Below are the code and all the weights of a small trained network. Each question names an input and a class and asks about switching units off, where a switched-off unit gives its printed mean instead of its output.

import numpy as np


def w(rows, s, z=0):
    codes = np.array(rows[::2]) - 128.0
    scale = np.full(codes.shape[1], s)
    scale[-1] = z or s
    return codes * scale


def f(y):
    return y / 2 * (1 + np.tanh(0.7978845608 * (y + 0.044715 * y**3)))


def log_softmax(a):
    a = a - a.max(-1, keepdims=True)
    return a - np.log(np.exp(a).sum(-1, keepdims=True))


def net(x, mask):
    res = np.array(x, float).reshape(1, 8) / 4 @ E
    y = f(res @ A[0][:, :-1].T + A[0][:, -1])
    res = res + np.where(mask, y, B[0][:, -1]) @ B[0][:, :-1]
    return log_softmax(res[-1] @ U[:, :-1].T + U[:, -1])


A, B = {}, {}
E = w([
[133,132,121,130,142,144],'x0',
[196,111,255,116,183,115],'x1',
[110,162,134,2,97,194],'x2',
[127,126,130,126,122,120],'x3',
[46,68,101,74,191,66],'x4',
[134,132,121,128,137,132],'x5',
[125,129,132,127,122,118],'x6',
[132,131,123,131,138,138],'x7',
],0.015)
A[0] = w([
[166,151,208,55,172,129,83],'N0',
[196,203,172,203,91,145,175],'N1',
[88,110,67,246,128,113,211],'N2',
[46,50,98,60,210,81,173],'N3',
[212,82,201,225,133,107,182],'N4',
[200,161,121,142,55,145,255],'N5',
[168,90,181,193,148,92,103],'N6',
[122,129,37,208,93,83,189],'N7',
[160,140,200,30,124,140,75],'N8',
[73,158,52,56,66,171,145],'N9',
[160,179,161,175,80,148,210],'N10',
[182,99,174,174,198,83,156],'N11',
[102,96,158,147,205,104,94],'N12',
],0.011,0.0073)
B[0] = w([
[166,117,141,63,136,146,210],'N0',
[136,198,149,127,126,116,227],'N1',
[192,119,130,50,144,128,234],'N2',
[104,130,116,116,248,85,251],'N3',
[129,162,159,133,146,111,243],'N4',
[131,159,118,146,77,180,220],'N5',
[107,157,144,144,152,114,196],'N6',
[206,112,125,60,105,149,225],'N7',
[177,117,95,67,126,154,207],'N8',
[65,208,101,183,144,142,236],'N9',
[135,174,137,156,108,132,204],'N10',
[105,120,188,183,167,76,218],'N11',
[123,73,152,136,150,106,179],'N12',
],0.016,0.018)
U = w([
[254,136,169,90,44,168,239],'0',
[53,235,159,177,177,74,164],'1',
[161,28,95,27,176,98,156],'2',
[76,15,210,207,166,57,3],'3',
[39,170,73,201,14,188,64],'4',
],0.0081,0.0038)

Each question gives the input, the list of numbers given to net, and the class t.
The units are the neurons (one row each of A and B). Each row of codes is followed by its name. A weight is (code - 128) times the scale printed after its matrix; where a second scale follows, it is the last column's (A, B and U).
mask holds one flag per neuron, in row order. A switched-off neuron (its flag False) gives its mean, the last column of its row in B, instead of its output. The means were averaged over made-up inputs and are rounded, as every weight is.
A unit's drop is (log p(t) with every unit on - log p(t) with that unit switched off) / (log p(t) with every unit on - log p(t) with every unit switched off).
most important unit: the unit with the biggest drop
k most important neurons: the k neurons with the biggest drops, biggest first
drop of u: that unit's drop, to one decimal
input [-4,4,0,-1,-8,-6,2,4], class 1: most important unit	N7
input [-7,0,-1,6,6,7,8,0], class 2: 2 most important neurons	(N9, N11)
input [-3,0,7,8,-7,3,1,-8], class 4: 4 most important neurons	(N9, N2, N7, N5)
input [-3,1,-6,-5,4,5,-7,5], class 3: 2 most important neurons	(N11, N8)
input [7,4,1,7,8,0,5,3], class 2: 2 most important neurons	(N9, N0)
input [-3,-7,-1,-6,-1,-2,0,6], class 0: 2 most important neurons	(N7, N2)
input [-5,1,-6,2,7,-3,-3,2], class 3: 2 most important neurons	(N11, N8)
input [-1,-7,0,-3,0,3,-2,1], class 0: 3 most important neurons	(N7, N2, N3)
input [-1,-1,-8,8,-2,1,2,-4], class 0: drop of N7	0.5
input [5,1,2,2,4,7,-2,-8], class 2: drop of N9	0.5
input [7,7,3,6,0,-7,-6,5], class 0: drop of N3	3.1
